Below are the code and all the weights of a small trained network. Each question names an input and a class and asks about switching units off, where a switched-off unit gives its printed mean instead of its output.

import numpy as np


def w(rows, s, z=0):
    codes = np.array(rows[::2]) - 128.0
    scale = np.full(codes.shape[1], s)
    scale[-1] = z or s
    return codes * scale


def norm(h):
    return h / np.sqrt((h * h).mean(-1, keepdims=True) + 1e-5)


def f(y):
    return np.maximum(y, 0)


def log_softmax(a):
    a = a - a.max(-1, keepdims=True)
    return a - np.log(np.exp(a).sum(-1, keepdims=True))


def net(x, mask):
    res = np.array(x, float).reshape(1, 3) / 4 @ E
    u = 0
    for l in range(2):
        y = f(norm(res) @ A[l][:, :-1].T + A[l][:, -1])
        res = res + np.where(mask[u : u + 10], y, B[l][:, -1]) @ B[l][:, :-1]
        u += 10
    return log_softmax(norm(res)[-1] @ U[:, :-1].T + U[:, -1])


A, B = {}, {}
E = w([
[92,126,226,77,87],'x0',
[36,11,127,190,171],'x1',
[123,149,61,103,197],'x2',
],0.011)
A[0] = w([
[91,107,146,34,140,115],'L0N0',
[67,95,102,205,179,187],'L0N1',
[130,154,109,96,156,153],'L0N2',
[47,100,158,81,78,104],'L0N3',
[85,169,126,94,252,253],'L0N4',
[60,147,132,116,104,106],'L0N5',
[115,169,129,135,56,80],'L0N6',
[134,97,146,124,154,73],'L0N7',
[162,140,175,211,114,208],'L0N8',
[111,207,193,90,81,42],'L0N9',
],0.011,0.0022)
B[0] = w([
[117,160,191,118,2,180],'L0N0',
[150,75,155,20,186,254],'L0N1',
[33,189,114,153,145,173],'L0N2',
[87,144,33,160,90,198],'L0N3',
[126,132,105,5,23,226],'L0N4',
[161,164,59,122,116,155],'L0N5',
[251,89,251,177,239,171],'L0N6',
[147,139,91,72,127,145],'L0N7',
[155,125,156,49,158,180],'L0N8',
[147,92,188,142,164,224],'L0N9',
],0.0074)
A[1] = w([
[91,44,138,216,139,3],'L1N0',
[15,69,196,34,136,78],'L1N1',
[37,86,163,130,36,234],'L1N2',
[94,156,244,64,2,179],'L1N3',
[125,47,31,140,177,197],'L1N4',
[81,104,161,119,155,40],'L1N5',
[141,98,198,105,191,82],'L1N6',
[65,118,98,216,170,202],'L1N7',
[135,48,116,134,49,194],'L1N8',
[222,187,129,187,72,76],'L1N9',
],0.0073,0.0022)
B[1] = w([
[150,110,144,94,132,148],'L1N0',
[132,172,56,126,158,228],'L1N1',
[131,219,5,110,159,200],'L1N2',
[146,129,71,254,97,254],'L1N3',
[30,58,92,69,181,208],'L1N4',
[59,107,72,64,109,145],'L1N5',
[188,112,187,103,140,174],'L1N6',
[79,73,178,102,138,141],'L1N7',
[80,140,105,87,147,178],'L1N8',
[130,147,230,131,109,171],'L1N9',
],0.007,0.0075)
U = w([
[93,156,110,56,3,193],'0',
[57,215,151,207,34,3],'1',
[81,33,115,3,116,236],'2',
[189,91,219,73,29,79],'3',
],0.0066,0.0022)

Each question gives the input, the list of numbers given to net, and the class t.
The units are the neurons (one row each of A and B). Each row of codes is followed by its name. A weight is (code - 128) times the scale printed after its matrix; where a second scale follows, it is the last column's (A, B and U).
mask holds one flag per neuron, layer by layer. A switched-off neuron (its flag False) gives its mean, the last column of its row in B, instead of its output. The means were averaged over made-up inputs and are rounded, as every weight is.
A unit's drop is (log p(t) with every unit on - log p(t) with that unit switched off) / (log p(t) with every unit on - log p(t) with every unit switched off).
The circuit of an input: a set's keep is (log p(t) with only the set's units on - log p(t) with every unit switched off) / (log p(t) with every unit on - log p(t) with every unit switched off). Starting from the 12 units with the biggest drops (on a tie, the unit counted first), units are removed one at a time, each time the one whose removal leaves the highest keep (on an exact tie, the one counted first), for as long as the keep stays at least 0.8.
circuit, biggest first: the units of the circuit, biggest drop first
top k neurons: the k neurons with the biggest drops, biggest first
k most important neurons of layer l: the k neurons of layer l with the biggest drops, biggest first
drop of u: that unit's drop, to one decimal
input [8,-3,0], class 1: circuit, biggest first : L1N3, L0N1
input [6,-6,7], class 1: circuit, biggest first : L0N1, L1N3, L0N2, L0N0
input [7,-3,-2], class 1: 2 most important neurons of layer 0 : L0N1, L0N3
input [8,1,-7], class 1: top 3 neurons : L1N3, L0N3, L0N1
input [2,-6,4], class 1: 2 most important neurons of layer 1 : L1N3, L1N4
input [-1,-2,-2], class 3: most important neuron of layer 0 : L0N1
input [3,-5,4], class 1: top 2 neurons : L0N1, L1N3
input [6,2,-7], class 1: 2 most important neurons of layer 1 : L1N3, L1N2
input [4,2,4], class 0: 2 most important neurons of layer 0 : L0N0, L0N4
input [8,5,-8], class 1: 2 most important neurons of layer 0 : L0N1, L0N4
input [4,4,-1], class 0: top 2 neurons : L0N0, L1N2
input [6,-1,-8], class 1: 3 most important neurons of layer 0 : L0N1, L0N3, L0N4
input [-4,-3,-3], class 3: drop of L0N6 : 0.1
input [4,0,5], class 0: top neuron : L0N4
input [6,6,2], class 0: drop of L0N1 : -0.1
input [4,5,0], class 0: drop of L1N0 : 0.0
input [-7,-3,-6], class 3: drop of L1N9 : 0.1
